Below is a small trained network, with its code and all its weights. Each question gives an input and a class and asks what happens when units are switched off, that is, made to give their printed mean instead of their output.

import numpy as np


def w(rows, s, z=0):
    codes = np.array(rows[::2]) - 128.0
    scale = np.full(codes.shape[1], s)
    scale[-1] = z or s
    return codes * scale


def f(y):
    return np.maximum(y, 0)


def log_softmax(a):
    a = a - a.max(-1, keepdims=True)
    return a - np.log(np.exp(a).sum(-1, keepdims=True))


def net(x, mask):
    res = np.array(x, float).reshape(1, 4) / 4 @ E
    y = f(res @ A[0][:, :-1].T + A[0][:, -1])
    res = res + np.where(mask, y, B[0][:, -1]) @ B[0][:, :-1]
    return log_softmax(res[-1] @ U[:, :-1].T + U[:, -1])


A, B = {}, {}
E = w([
[177,105,53,95,112,76,114,95,208],'x0',
[103,103,157,143,108,176,130,178,208],'x1',
[131,121,133,133,149,85,136,125,143],'x2',
[78,91,124,251,148,180,143,119,141],'x3',
],0.014)
A[0] = w([
[85,87,99,145,129,145,117,150,167,53],'N0',
[121,120,99,196,141,152,132,108,135,73],'N1',
[105,170,119,165,134,103,159,135,121,42],'N2',
[116,129,78,145,93,107,110,112,110,164],'N3',
[119,139,116,168,118,187,132,151,204,150],'N4',
[130,133,95,182,142,121,131,80,87,173],'N5',
[115,129,115,114,103,206,105,134,99,165],'N6',
[135,146,140,85,110,152,137,158,234,121],'N7',
[123,111,136,164,115,237,125,137,220,187],'N8',
[110,142,163,186,133,215,129,129,71,255],'N9',
[122,148,94,139,147,62,124,105,41,139],'N10',
[101,134,248,121,133,130,126,193,137,122],'N11',
[154,160,63,88,101,195,120,108,172,188],'N12',
],0.014,0.003)
B[0] = w([
[149,192,91,187,87,114,193,69,174,179],'N0',
[103,117,136,107,100,123,65,159,182,194],'N1',
[147,119,71,94,85,138,117,71,133,150],'N2',
[116,49,158,103,121,165,105,127,102,157],'N3',
[127,203,183,174,117,177,115,141,140,208],'N4',
[144,90,118,71,135,80,111,114,180,183],'N5',
[122,137,113,107,148,121,177,120,65,172],'N6',
[123,72,116,139,106,103,58,97,205,200],'N7',
[93,242,171,182,137,183,118,116,154,240],'N8',
[104,113,74,48,158,134,179,254,119,255],'N9',
[166,122,150,70,103,149,92,30,80,202],'N10',
[79,120,53,55,133,170,141,200,140,210],'N11',
[100,78,102,65,151,102,133,155,145,182],'N12',
],0.014,0.018)
U = w([
[188,93,164,86,122,111,117,58,22,119],'0',
[161,99,172,167,145,103,168,139,103,4],'1',
[87,177,125,84,126,188,163,200,105,191],'2',
[117,153,177,173,79,144,81,123,199,17],'3',
[120,2,71,56,98,112,71,158,195,241],'4',
],0.0097,0.0033)

Each question gives the input, the list of numbers given to net, and the class t.
The units are the neurons (one row each of A and B). Each row of codes is followed by its name. A weight is (code - 128) times the scale printed after its matrix; where a second scale follows, it is the last column's (A, B and U).
mask holds one flag per neuron, in row order. A switched-off neuron (its flag False) gives its mean, the last column of its row in B, instead of its output. The means were averaged over made-up inputs and are rounded, as every weight is.
A unit's drop is (log p(t) with every unit on - log p(t) with that unit switched off) / (log p(t) with every unit on - log p(t) with every unit switched off).
The circuit of an input: a set's keep is (log p(t) with only the set's units on - log p(t) with every unit switched off) / (log p(t) with every unit on - log p(t) with every unit switched off). Starting from the 12 units with the biggest drops (on a tie, the unit counted first), units are removed one at a time, each time the one whose removal leaves the highest keep (on an exact tie, the one counted first), for as long as the keep stays at least 0.8.
units of the circuit, in order: the units of the circuit, biggest drop first
unit that matters most: the unit with the biggest drop
k most important neurons: the k neurons with the biggest drops, biggest first
drop of u: that unit's drop, to one decimal
input [-3,-7,6,4], class 4: unit that matters most	N5
input [-4,-5,2,0], class 0: units of the circuit, in order	(N10; N11)
input [-6,-4,2,-3], class 0: units of the circuit, in order	(N10; N8)
input [2,-3,-4,0], class 0: 3 most important neurons	(N9; N11; N7)
input [-2,0,-8,-7], class 4: 3 most important neurons	(N8; N4; N12)
input [-8,-8,3,2], class 4: 3 most important neurons	(N9; N5; N8)
input [-4,8,0,-7], class 4: 2 most important neurons	(N7; N11)
input [-5,5,8,-3], class 4: 4 most important neurons	(N8; N4; N6; N0)
input [4,-6,-6,-8], class 0: 2 most important neurons	(N10; N9)
input [-3,4,4,-3], class 4: 2 most important neurons	(N8; N4)
input [-8,-6,2,-2], class 0: 2 most important neurons	(N10; N8)
input [-5,-4,6,3], class 4: drop of N8	0.2
input [-7,-5,8,-4], class 0: drop of N10	0.3
input [-6,-8,8,1], class 0: units of the circuit, in order	(N10)
input [3,1,1,2], class 3: drop of N1	0.0
